Each row was made from one path, in order. Every step used is in the known rows, and no mark comes twice. Write each row's path.
Each row is shifted at random along 4 fixed directions that mean nothing.
Known rows
m, z, y, e: [ 24.2   2.5  13.7 -18.5  -3.0 -13.2   6.3  -7.0  -2.9  -4.5  16.5  -6.1
   8.7   7.9  -7.8  11.2  -2.9   6.4 -22.1  12.7  -6.8 -11.2  21.1   6.7
   3.7  -2.1   3.8  -5.2   9.5  13.9 -26.2   4.1  -3.1   8.1  -0.2   5.6
   7.3 -23.7  -0.4   9.8   0.9   1.3   8.8]
y, m, t, n, j, h: [-14.9 -10.4 -12.9  29.7  -6.4 -33.9   6.0 -19.4 -13.2  15.1  -5.2 -33.0
 -14.2   2.5  -3.0  13.4 -18.6 -28.1  12.1   2.5  15.5  -8.9  -4.7   7.8
   8.1   4.7 -14.9 -11.7  40.3  16.7 -28.8 -16.8   0.4  -8.9   7.2 -13.1
 -14.2   7.4  -0.2  19.8 -31.2  -1.1   7.7]
t, n, j, c, h, e, y, m, z: [ 10.9 -16.8   6.0   4.8  -6.0  -7.4   1.4  -6.9 -15.9 -11.3   6.8 -27.6
   4.8  14.2  -9.8  13.3   6.7 -12.3   1.9  12.8   6.8  -5.3  11.7   0.6
   8.3 -16.4  -5.0  -5.6  14.7  29.3 -18.8   4.9  -3.2   3.8   3.2   4.1
   1.2  -3.7  12.4  10.9 -15.0  17.6  -2.5]
z, n, y, e, m, t: [  2.3   6.4   3.9   9.9  -1.4 -17.2   8.5 -11.8  -7.4  16.5   4.5 -23.9
  -1.0  17.6  -0.3  15.3  -7.4 -16.4   1.0   8.5   4.6  -5.9   7.9  -7.6
   6.6   1.1  -7.8   2.4  18.3  16.6 -34.8 -10.2  -3.3   2.7   7.0  -9.9
   4.9  -7.3   9.6  15.5 -17.2  -2.5   9.9]
m, c, h, t, z: [ 28.9  23.0  23.3 -21.5   4.2  -7.9  29.2  16.2   4.7  14.2  -2.4 -12.8
  11.3   2.2  -4.5   5.4 -14.1  -4.6  -2.0  13.0  -4.0  -7.6  19.6  17.1
   0.8  -1.9   1.2  -5.0  -4.5   1.5 -21.6   7.9  12.9  19.1  -9.3  17.3
  -6.3 -21.8  -7.0  -6.4  18.9  -4.6  -7.7]
z, n, j, c, t, h, e: [ 26.0  27.3  12.3  11.8  -5.7 -24.4  21.9   9.6   9.1 -32.7  -5.5 -11.5
  13.2   0.7 -21.7  17.6 -16.3  -7.9  -7.8  10.6   5.0 -13.2   3.2  32.5
  -9.4 -14.7 -12.6 -21.4  28.9  -1.5 -15.7  -0.8  -3.9  18.1   0.2   2.9
   7.4 -14.5 -17.7   1.1   0.4 -16.4 -15.1]
n, j, h, e, m, c, t: [  6.5  -3.0   2.1  17.8  -4.4 -10.7  -2.9   1.0 -15.5  -0.5  -0.6 -27.3
  -2.5  13.7  -7.6  15.4   9.5 -18.7   5.9   6.9   1.3  -1.8   5.7  -3.7
  10.4 -12.0  -7.9  -4.8  11.5  17.6 -21.4   0.5  -3.9   5.4  -4.7   9.1
  -4.0   1.7  11.7   1.4 -26.1  17.8   3.9]
z, y, m, t: [ 23.9  20.1  16.5  -7.6  -0.8 -11.8  23.7  -1.0  -3.7  14.5  10.7 -14.3
  10.9  14.9 -11.3  23.1  -4.3  -4.0 -16.0  13.8   2.0  -2.8  25.3  -4.3
   7.8   2.5   0.8   4.0  10.0   7.9 -21.0   5.3  -9.2  11.3  -0.6   7.6
  -5.6 -37.6  -2.6   6.2   3.3   2.2   5.9]
z, n, y, m, c: [ 21.6  -8.9  -0.4   4.2  -9.9 -18.9   6.9 -10.5 -19.8 -23.1  23.1 -24.6
   4.3   3.7 -20.2  31.4  -8.7 -19.9 -31.9  17.0  22.8 -17.1   6.9   7.2
   4.5   3.1   2.1  -6.2  45.4  17.5   8.4   6.7 -20.0   7.8  10.3  -8.7
 -11.6 -20.1  -5.3  21.5 -12.4  16.2   0.9]
y, z, n, j, t, m, c, h: [ -1.2  -7.1   1.8   6.3  -2.0  -6.2  19.6  -5.8 -11.2  33.2   1.0 -27.5
  -7.5   4.1   6.4   8.1 -10.9 -10.1   7.9  10.1   0.7 -15.8  17.6 -10.3
  15.4 -10.0  -4.4   2.8   1.8  19.7 -21.6  12.4   5.1  -3.4   4.2   4.1
  -7.1  -1.7  13.0   7.4   6.4   7.7  -6.9]
j, t, h, n: [ 23.9  20.8  10.0  -9.5  -5.4 -19.0  14.5   3.0 -14.6 -14.2  10.7 -15.5
   6.8   3.8 -21.6  28.9  -3.5  -4.9 -13.7  11.1   4.1  -7.6   9.0  34.0
   5.6  -9.6  -3.3  -6.4  27.6   2.6  -1.7   2.5  -2.3   7.1  -2.5  -1.8
 -30.7 -27.7   0.6   5.7  -1.1  -0.6 -10.5]
j, t, n, y: [  6.9   5.9  12.6  -6.2  -3.6  -2.8  21.2  -6.4 -28.7  19.8  25.0 -25.2
  -5.8   4.8  -4.6  19.5  -3.5  -9.6 -13.2  10.4   9.9 -22.6  24.7   2.5
  22.4  -6.3  -1.6   9.5  12.1   4.9   0.6  21.5   5.5  -8.6   8.3 -10.3
 -35.7 -21.5   9.2   0.7  11.1   9.7  -4.6]
e, m, t, h, n: [  1.5  -6.4  -2.7   6.9 -10.9 -16.3   4.1 -10.4 -19.7   8.5  16.4 -24.1
  -5.6  10.5 -12.6  21.5  -1.8 -21.9  -8.1   9.8  10.5  -8.9   7.3   7.7
  17.0   0.6  -1.7  -0.1  28.8  25.1   5.3   5.0  -5.7  -4.2   4.2   1.0
 -30.5 -13.4   7.1  15.2 -13.2  19.0   2.4]
z, y, n, j: [ -3.9   0.7  -9.7  -1.6 -11.2 -23.1  13.5 -21.8 -17.7  10.9  18.5 -24.5
 -13.2  -7.5  -7.5   9.4 -24.5  -8.7 -13.2  15.5  16.7 -32.0  12.1 -16.5
  16.7  -1.7  -8.8   0.6  36.6   8.8  -2.6  10.3  -8.1 -12.7  14.5 -10.1
 -13.3  -6.5  -8.1  21.0   3.0  -5.1   0.1]
y, n, j, h, t, c: [  9.6  42.9  13.3 -12.3   6.8 -14.1  42.2  10.0   6.7  29.6 -14.5 -24.7
  -0.4  -9.8   0.8  -1.6 -38.8  -5.8  18.4  14.5   0.1 -19.6  10.1  -5.5
   7.0   1.3 -12.4  -1.5  -1.0 -12.6 -25.6   9.6  13.9  11.0  -2.7  12.4
  -9.5 -18.0 -12.2  -3.5  25.8 -25.4 -14.9]
z, n, j, c, m, t, h, e: [ 11.8  33.2  12.0  20.8   0.1 -16.0  26.1  11.3   8.9   8.5 -15.0 -22.0
   8.3  13.4  -5.8  10.4 -13.3 -12.1  11.7   4.2  -4.1  -5.5   6.1  14.3
   1.2 -13.3 -16.6  -7.9   2.3   1.6 -37.6  -1.0  -0.7  16.2   0.6   7.3
   7.8 -13.7  -3.9  -2.2   2.7 -11.6  -6.4]
t, c, h, n, y: [ 28.7  56.2  27.7 -23.8   6.5  -9.7  35.0  19.8  19.8  21.1 -18.0 -24.0
  14.6  16.0  -1.7  -2.2 -26.2  -6.0  16.6  17.0  -0.5  -2.1  16.3   3.5
   0.1  -8.7  -6.8  -1.9 -11.1  -7.6 -53.2  -5.5  13.0  20.8  -9.6  14.6
   1.4  -8.6  -6.2  -6.9  15.7 -22.7 -12.7]
y, n, j, t, m, c: [ -2.1   2.6   0.7  20.2  -2.3 -12.7  17.6  -7.1 -15.0  23.9  -0.8 -30.9
  -5.7   1.7   0.9  18.2 -11.5 -25.4   6.6   5.5   5.4 -11.7  10.0  -2.5
  14.0   1.2 -10.5  -1.8  17.4   9.4 -20.7   3.4   1.8  -3.1   5.2  -5.6
 -21.1 -12.4   2.4   6.6  -6.3   2.0  -0.4]
j, h, e, m, t, z, y: [ 16.9  13.4  13.8  -5.3   1.4 -17.6   3.2   0.1   2.1  -3.5  -3.0 -12.3
   6.9  21.4  -7.9   4.9  -4.0   1.6   0.6  12.4  -7.7   1.7  -2.9  14.0
   3.9  -9.3  -4.1 -11.0   5.2  16.4 -33.2  -8.8  10.4  11.5  -9.3  18.0
  12.2  -6.8   8.2   0.5 -15.3   2.0   6.0]
z, y, e, m: [ -3.7 -12.8  -4.4   7.4  -8.0 -24.2 -11.3 -25.8 -17.3  11.3  13.3 -19.9
  -9.3  11.7  -4.5   9.4  -6.9 -11.7  -6.0  12.0  10.6  -9.8   6.3 -11.0
   9.1   0.9  -6.3  -4.0  32.8  20.4 -33.3 -11.7  -5.8  -9.8   2.9  -6.8
   9.1   4.2   7.4  19.0 -27.6  -3.0  14.9]
z, n, j, c, h, e, m, t: [  4.3  14.3   4.5  18.9  -1.4  -9.2  16.7   3.2  -7.7  17.9  -5.4 -28.2
   1.5  16.0  -2.6  11.6  -5.4 -12.8  13.4   7.2  -3.7  -6.5   8.1 -12.1
   8.0 -13.5 -12.9   1.0   2.4  12.0 -27.6   4.0   0.9  12.0   2.0   3.8
   1.9  -5.9  12.0   1.6  -3.9   1.8  -3.4]
y, n, j, t, h, e, m: [ 22.8  58.9  25.1  -1.2   5.4 -12.6  40.7  17.2  26.1  16.8 -25.2 -14.5
  15.6   6.8  -7.4   7.5 -19.6   2.8  21.0  11.7  -7.9  -0.7  19.3  -9.9
   0.4  -2.6 -14.4  -9.2  -6.7  -4.5 -48.7  -2.0   2.6  21.9 -10.6  21.2
   2.3 -33.9 -14.4  -9.8  10.7 -22.0 -14.7]
t, c, j, h, n, y, z: [-13.1 -35.3 -14.7  -3.9  -9.0 -11.5 -11.2 -22.8 -37.6   9.9  14.7 -39.8
 -22.6   0.3   3.9   2.6  -6.5 -23.3   5.9  17.5  17.6 -23.1  -1.3  -1.5
  21.8 -20.2  -2.5   7.7  27.7  24.2  -6.1   6.0   5.8 -20.8   8.7  -8.2
 -15.5  29.1  26.6  21.6 -17.6  11.8  -1.1]
n, j, h, t, m: [  3.1   4.8  -0.8  11.8  -4.4 -20.6   5.7  -0.7 -15.0   7.3  -4.3 -26.3
  -5.3  10.1 -11.1  13.0  -1.8 -13.2   9.4   8.7   0.0  -2.8   1.3  15.5
  11.2 -10.8 -11.9  -9.0  19.7   6.9 -18.5  -5.8  -1.6  -7.1  -5.9   6.2
 -14.7  -0.4   4.5   3.2 -19.3   6.5  -1.4]
h, t, m, z, n: [ -4.1 -10.2  -7.7   5.7 -10.2 -37.4   6.1 -17.1  -7.9  -2.7   4.2 -15.2
 -11.3  -3.8  -5.4   3.5 -29.4 -22.1  -4.7  10.2  12.6 -19.3 -16.3  28.7
   2.9   5.9  -7.9 -19.4  48.9  13.3  -6.3 -11.3  10.3  -5.5  10.5  -8.8
  -4.2  -2.9  -8.5  17.2 -10.5 -16.5   2.2]
m, t, c, j, h, n, y, e: [ -2.6  -9.2  -2.1  -5.4  -5.8 -12.3   9.1 -11.6 -21.4  -2.7  12.0 -27.0
 -11.0  -6.8  -3.1  13.3 -10.6 -28.6  -0.9  13.2  17.6 -25.9   1.8  17.3
  10.4 -10.6  -2.5   5.4  27.9  14.8   0.9   8.4   5.5  -1.1  11.2  -6.2
  -8.8   1.2   9.7  16.8  -6.1   1.1  -0.4]
j, t, n, y, m, c, h, e: [ 16.6  11.0  19.3 -22.5  -4.9   2.6  36.4   2.4 -16.0   8.5  23.2 -20.1
  -1.6 -12.9  -9.9  19.0 -12.5 -11.8 -15.6  18.3  24.2 -34.0  26.9   0.3
  15.0  -1.2   4.2  10.6  10.8  13.0  16.6  37.3   0.9  10.6   8.9   9.6
 -17.3 -36.2  -4.1   1.0  28.4  12.2 -15.8]
t, z, n, y, e: [  7.0 -13.5  -2.3   1.6 -10.6 -39.2   1.7 -22.8   2.6 -26.1   7.1  -9.8
  -4.5  -6.6  -9.9   1.8 -28.2  -9.0 -18.5  14.0  16.7 -25.7  -6.7  30.1
  -5.0   1.0  -6.3 -28.1  55.2  16.0 -22.2 -17.0   4.2  -4.9   8.0 -12.6
  13.7  10.7 -18.6  22.1 -20.9 -18.7   2.6]
n, j, c, m, z, y, e: [ 20.4   7.0  17.2   9.5   3.1  -1.6   9.6   4.3  -0.4  11.6  -6.2 -19.7
  12.9  23.1   1.3   7.9   8.5  -2.6   3.0   9.7 -12.4   1.7  25.2  -9.9
   8.6 -14.6  -4.1  -2.4 -12.7  13.6 -51.3   2.5  -2.8  10.8  -7.2  14.0
  19.2 -12.2  10.8  -3.1  -6.3   4.3   5.3]
e, m, z, n, j, t: [ 17.9  10.2  11.1  21.2   1.6 -10.5   8.7   3.3  -1.9   7.4  -7.9 -20.6
  12.5  32.3  -2.1  16.6   5.5  -4.1   2.7   6.8 -15.9  10.7  12.0 -14.6
   8.8  -8.4  -4.9 -11.4   1.0  14.4 -41.0  -6.4   1.6  13.2  -4.5   3.9
  -4.7 -17.1  14.7  -1.9 -18.1   6.7   4.6]
e, m, z, y, n, j, c: [ 12.5   2.5   7.8   0.3  -0.5  -7.1  14.9  -6.1  -2.0   8.7   3.5 -20.3
   4.3   9.7  -1.3   1.0 -17.7  -3.9  -4.6  18.6   1.9 -16.9  14.6 -32.1
  15.3   0.3   0.2  -6.7   5.7  18.6 -17.2  13.5   5.8   8.6   1.3  15.0
   2.3 -13.5   0.9   3.8   5.2   6.3   0.0]
y, n, j, h, t: [ 18.2  12.2  -6.4   4.5  -4.1 -38.3   5.6  -4.7  -6.3 -31.4  -8.9 -21.6
   6.0  -1.0 -21.5  24.2 -15.2 -11.4   0.9  13.6   6.3  -2.3 -11.8  26.0
  -8.2  -5.1 -12.3 -19.2  51.5   2.1 -17.3 -24.1  -7.6   7.4  -3.4  -9.4
  -8.7  -9.6  -5.7  20.3 -26.1 -15.1  -5.6]
c, j, t, h, e, y: [  9.4  16.4  13.5  -6.2  -4.9  -9.9   9.9  -1.0 -12.8   2.8   3.2 -16.2
  -0.6   7.0 -11.3  12.2   6.9  -4.3   6.1  10.2   6.6 -10.1  19.1   4.1
   9.3 -24.0  -9.8   0.6  10.4   1.2 -22.5   4.4   3.1   1.8  -1.4   6.1
 -11.5 -12.7   8.4  -1.4  -5.4  -7.0  -4.0]
z, y, n, j, t, h, e, m, c: [ 11.7  45.4  16.7   4.4  10.4  -8.4  21.7  10.9  10.6  21.9 -20.9 -26.2
  10.8  25.0   2.5   8.6 -13.5  -6.2  23.8   9.5 -10.9   9.0   5.6 -14.2
   5.5  -8.9 -15.1   1.7 -15.6   6.1 -59.1  -9.2   4.8  17.1  -4.5  12.9
  14.7 -14.3   6.2  -2.9  -2.0  -7.5  -0.8]
e, y, z, n: [ 17.5   9.9   9.8 -15.6   1.4 -17.6   7.0 -11.2  -3.6  10.3   4.2 -17.4
   7.4  17.2  -4.9   5.4 -10.7   6.3  -1.7  14.6  -3.4  -3.0  16.1 -16.3
   5.4  -7.2  -3.9  -3.8  12.5   8.9 -36.8  -9.1   2.6   5.1   0.4  -2.5
  -1.5 -11.2   9.6  12.6  -5.5 -12.6   4.2]
z, n, y, m, t, c: [  0.1   9.4   6.8   6.7   0.6 -13.0  22.8  -7.0 -10.0  31.4   4.5 -31.7
  -5.4  12.1   4.6  11.0 -20.9 -22.8   1.0  10.5  10.5 -12.3   8.3  -5.8
  11.8   3.4  -7.0   6.5  11.4   9.8 -27.5   1.4   3.9   1.2   9.5  -5.7
  -7.3  -6.4   2.6  10.0  -1.1  -1.7   4.9]

Write each row's path
[ 16.2  -2.5  17.8  -7.2  -3.1   7.9  14.3   3.6 -25.0   6.5  12.3 -25.6
   3.8  13.7 -10.9  24.2  20.4  -8.5  -2.4  15.9   3.4  -3.9  27.8  -7.9
  15.6 -21.3  -0.6  10.4  -1.3  18.3  -8.4  19.9  -5.4   4.5  -4.3  15.5
 -13.4 -19.2  15.6  -2.4  -5.6  23.0  -4.9]  n, j, t, c, h, e, y, m
[  9.6  -7.2   4.9 -12.3  -8.8 -10.8  13.2 -12.7 -16.8 -12.0  19.3 -13.9
  -2.8  -3.5 -12.7  14.0  -3.1  -2.0 -16.3  16.3  10.8 -24.9  12.6 -15.1
  13.5  -7.1  -1.4  -2.0  24.8  21.2   8.8  20.0  -4.8   8.3  12.5   6.4
  -2.7 -29.2   0.2  10.9  -0.3   7.2  -0.5]  h, e, y, m, z, n, j, t
[  3.4   4.6   8.0  -6.1  -3.3 -15.3   8.6 -10.3  -3.4   0.4  -1.8 -17.5
  -0.9   7.1  -3.2   4.3  -5.7  -9.2   8.5  11.3   1.5  -9.9   3.0  -4.1
   9.3  -7.9  -9.5  -6.7  15.6  18.5 -26.5  -4.3   8.2   3.1   4.9   5.5
   2.5 -13.5   3.9   7.8 -12.0  -5.8   3.3]  h, e, y, n, j, t, m, z
[  0.4 -21.5  -2.2  28.3  -4.8 -17.9   5.6 -14.1 -19.0  12.1   0.4 -27.1
  -5.2   6.3   2.4  17.8  -4.7 -25.6  -1.0   6.6  11.1  -7.1   6.0   2.9
   7.6  -4.5  -6.3  -8.1  27.6  17.0 -26.8  -1.9   1.7   1.1   6.6  -9.2
  -3.2  -4.0   9.5  11.1 -19.2  -1.8   3.9]  y, m, c, j, t, z, n
[ 13.4   3.7  11.8  -5.3   2.5  -5.4   3.4  -0.3 -23.2   7.7   8.5 -27.6
   4.1  21.9  -7.8  22.7  10.1  -9.5   5.2  13.5  -0.2   5.3   8.7  11.5
  10.7  -9.6  -3.6   8.3   5.5  17.6 -20.4  -0.1  -2.7   0.0  -5.3   2.0
  -5.3 -14.2  25.6   7.6 -12.3  13.6  -1.8]  j, h, t, n, y, e, m
[  6.2  31.2  13.0   3.0   4.7  -9.9  12.2   4.7  -2.9  26.0 -19.1 -27.8
   3.0  22.2   3.9  11.9   7.6  -9.8  31.2   5.5  -6.2   9.8  16.6   3.8
   6.7 -23.7 -16.4   8.4  -7.3   2.1 -67.6 -17.5   3.4   2.3  -4.9  -3.2
   3.7  -2.4  21.6   1.8 -15.0 -16.4  -2.7]  c, j, t, h, n, y, e
[-10.7  -4.8   6.1  -2.0   8.1  -6.5   5.7  -8.6 -17.7  50.8 -11.1 -34.3
 -11.9  16.3  15.8  -8.6  -5.7 -16.1  31.1   9.7   4.1  -0.1   9.3 -27.6
  19.8  -8.0 -10.3   9.1 -12.3  14.3 -47.9  -3.6  20.5  -2.8  -1.8  11.2
   2.9  10.2  24.0   2.2 -11.4  -2.9   9.9]  e, y, m, c, j, h, t, z
[  0.3   1.7  -3.4 -13.4 -10.1 -28.7  20.7 -10.8   2.0   0.0  -1.1 -16.4
  -8.5  -8.0  -6.7   0.7 -29.5 -13.3   2.5  20.1  19.7 -25.2  -1.5  10.6
   4.5  -4.5  -6.5  -9.4  36.3  18.2  -6.3  -1.4   6.2  -4.0   7.2   6.9
   6.3  -0.8 -10.9  19.6   4.5 -12.9  -9.4]  c, h, t, m, z, y, n, j
[ 13.8  10.7  21.3 -13.8   0.5 -15.7  17.7  -3.6  11.3   9.7  -5.4 -10.0
   3.5   2.1  -0.2  -5.8 -16.0 -11.3   4.0  13.1   9.7 -10.3  13.0  -4.9
   1.9   3.2  -4.6 -10.0   9.2  13.5 -37.4  -3.0  14.3  14.9  -0.9  16.2
  18.1 -13.8 -11.8  -0.6  -3.2 -17.8   4.6]  h, e, y, m, c, t, z
[ 17.7 -21.0   4.2 -11.9 -10.7 -28.0 -10.1 -12.7  -5.7 -38.5   5.7 -15.6
   3.2   3.2 -17.7   9.7  -8.3 -17.9 -10.9  19.2  20.3  -7.6  -8.4  26.9
  -9.3  -6.7   1.3 -21.4  46.9  26.6 -17.8 -16.9   2.7   9.5  -3.0   7.1
   9.3   7.6  -4.5  19.6 -32.3   0.6   4.3]  t, c, h, e, y, m, z
[-13.9 -17.8  -6.5 -15.8 -12.2 -30.7   3.7 -25.5   0.2   7.6   4.9 -17.0
 -22.3 -23.3  -2.1 -18.2 -41.5 -21.8   4.7  17.1  34.1 -40.9  -5.5  -2.0
   6.6   7.2  -4.4 -16.7  43.4  23.7  -8.4  -1.5  16.5  -6.2   8.7  10.4
   6.8  19.1 -16.7  18.7  -6.4 -11.5   1.2]  t, m, c, h, e, y, z
[  4.7  11.7  12.6  -2.8   3.9 -14.9  24.6  -6.6   3.4  13.3  -7.7 -20.5
  -0.2   5.9   3.3  -3.2 -28.1  -9.3   6.4  14.3   8.6 -16.2   8.1 -22.6
   9.4   0.2  -6.0 -11.3   9.1   7.9 -30.8   2.5  18.3  11.9   6.0   8.8
   3.1  -9.0  -5.6   1.4   0.7 -14.3   2.0]  e, y, m, z, n, j, t, c
[  6.0 -16.2  -4.3  -3.4 -10.7 -17.3   2.1 -17.1 -10.7 -22.3  15.1 -15.9
  -4.7  -8.0 -10.9   2.9 -18.8  -9.3 -14.5  20.6  13.5 -30.5  -2.1 -14.0
  10.2  -0.9  -0.8 -12.1  36.0  27.1   7.6  13.6  -0.9   5.5   9.3   8.9
   8.3 -10.1  -6.0  14.7  -5.2   6.9  -0.6]  h, e, m, z, y, n, j, c
[ -3.9  -5.7   3.3   0.0  -2.9 -15.1  10.9  -8.5  -9.2   2.8   5.1 -20.6
 -11.4  -2.7   2.7  -4.6 -19.1 -15.6  -0.2   9.1  11.6 -27.7  -0.3   2.4
  11.6 -10.3  -8.6  -7.7  13.4  14.8  -9.7  11.1  18.5   2.7  11.0   3.7
   5.9  10.5   0.2   5.0   0.9  -3.8   0.6]  m, c, t, z, n, j, h, e, y
[-10.3 -30.7  -4.3  -1.4  -3.6 -15.6  -1.6 -19.1 -27.0  13.4   8.4 -27.6
 -16.7   0.5   4.5  -1.0 -13.5 -18.0   7.6  17.6  18.1 -22.0  -4.6   3.9
  10.6  -8.3  -5.3   1.3  25.7  28.5 -13.4  -0.8  17.0 -10.4   3.7  -1.8
  11.0  23.5  18.5  16.1 -12.3   0.5  -2.2]  j, c, h, t, z, n, y, e, m
[  0.4 -26.1   4.8  29.9   1.4   3.3 -15.7  -8.8 -32.8  27.0   4.3 -34.0
  -0.2  43.6   9.9  18.4  28.5 -21.8   7.1   5.6  -9.5  17.5  12.8 -14.8
  21.5 -20.5  -2.7   6.8  -6.6  27.7 -43.5  -4.0   5.1  -6.8  -3.5  -2.1
  -5.1   8.1  42.3   0.5 -33.5  26.3  16.3]  e, m, c, j, t, z, y
[  1.3  15.8   5.3   8.9  -1.2 -29.5  22.4 -10.6  19.7   6.0 -15.2  -7.7
  -2.7  -9.3   1.7  -6.9 -37.2  -5.5   8.3   9.8   5.6 -24.1   4.4 -16.3
  -1.0  10.2  -9.5 -25.1  25.4   7.2 -39.8  -7.5  13.5  14.4   3.8   5.0
  19.2 -10.1 -18.5   4.6  -5.1 -30.6   0.4]  y, e, m, z, n, j, t
[ -7.4 -17.0  -1.9  -4.7  -8.9 -12.3  -6.7 -17.4 -25.6  19.5  18.9 -27.1
 -13.0  13.5  -3.4   8.6   3.8  -7.2  -1.1   8.3   5.8  -9.3   7.1  -1.0
  18.0  -9.8  -8.1   7.9   9.0  30.5 -19.0   5.3  -4.9 -11.1   8.0   3.7
  -7.4   0.2  17.4  18.9 -12.7  18.7   8.4]  t, h, e, y, m, z, n
[  1.9  -3.8   3.5 -12.7  -0.5 -20.0   1.0  -9.9 -13.9   9.0   5.0 -16.3
  -7.5   6.2  -2.2   5.0  -9.9  -6.3   2.8  12.4   1.1  -9.6  -5.0  23.4
   7.9  -4.6  -4.3  -2.6  13.1  16.6 -22.2  -4.4  10.6  -3.9  -1.9   9.1
   9.5  -2.9  12.6  11.1  -7.4  -1.5   5.0]  j, h, t, m, z, y, e
[ 18.3  22.0  21.6  11.1   7.0 -13.6  15.9   3.5  16.4   7.3 -20.9 -10.4
  14.5  25.2   0.4   4.0  -2.1   3.7  11.8  10.1 -16.5   9.7  16.1  -4.9
   2.1 -10.5  -8.7 -17.9  -3.5   9.2 -65.2 -16.2   9.6  10.5 -12.2  13.2
  22.6  -9.3  -0.4  -8.7 -18.7 -12.5   3.6]  n, j, t, z, y, e, m
[ 15.0  23.2  14.3   4.6   4.5 -14.2   1.9   6.7  -3.3  -6.7 -13.9 -21.4
   9.0  17.7  -6.8  12.7   2.7 -15.9  16.4   4.9  -0.9   7.3   3.1  12.0
  -2.4 -18.9 -12.1  -8.0   6.4   0.1 -48.0 -17.0   8.5  17.3  -5.2   2.6
   1.3  -4.6   9.5  -2.4 -21.8  -8.7   4.8]  m, c, j, t, h, e, y
[ 13.0  18.8  15.8 -13.6   2.3  -1.5  18.1   1.9  -3.0  17.5   1.7 -23.6
   5.3  13.5  -3.8   2.1  -3.0   8.8  11.4  11.9 -10.2  -7.3  24.0 -13.9
  15.3 -17.0  -7.9   2.5 -13.4  11.0 -30.5  13.0   1.1   2.7  -1.0  11.7
  -4.2 -15.2  10.8  -0.5   9.1   4.6  -7.2]  t, n, j, h, e, y, z
[  4.2  -7.3   1.2   1.3  -8.4 -32.1   4.7 -17.9   7.0 -18.3   0.9 -10.4
  -4.0  -6.0  -4.0  -1.6 -31.7 -22.7  -7.4  16.9  21.7 -21.8 -12.8   8.9
  -3.0   6.8  -4.6 -21.0  47.0  23.2 -16.9 -10.1  11.7   7.9   8.1   1.4
  23.4   1.0 -15.4  15.9 -13.8 -20.5   2.6]  h, e, m, c, t, z, y, n
[ 32.8   7.9  23.0  10.0   1.9  -5.8  16.3   7.5   7.9 -21.0  -2.9  -8.6
  23.0  16.7  -9.9  23.1   1.7  -5.7 -11.1  12.7 -11.4   2.9  15.5  10.0
  -4.6  -4.7   2.7 -18.0   7.5  15.5 -28.7   2.9  -1.9  24.9  -6.4  11.6
  12.6 -31.0   0.1  -2.2  -8.1   1.6  -2.4]  y, e, m, z, n, j, t, c
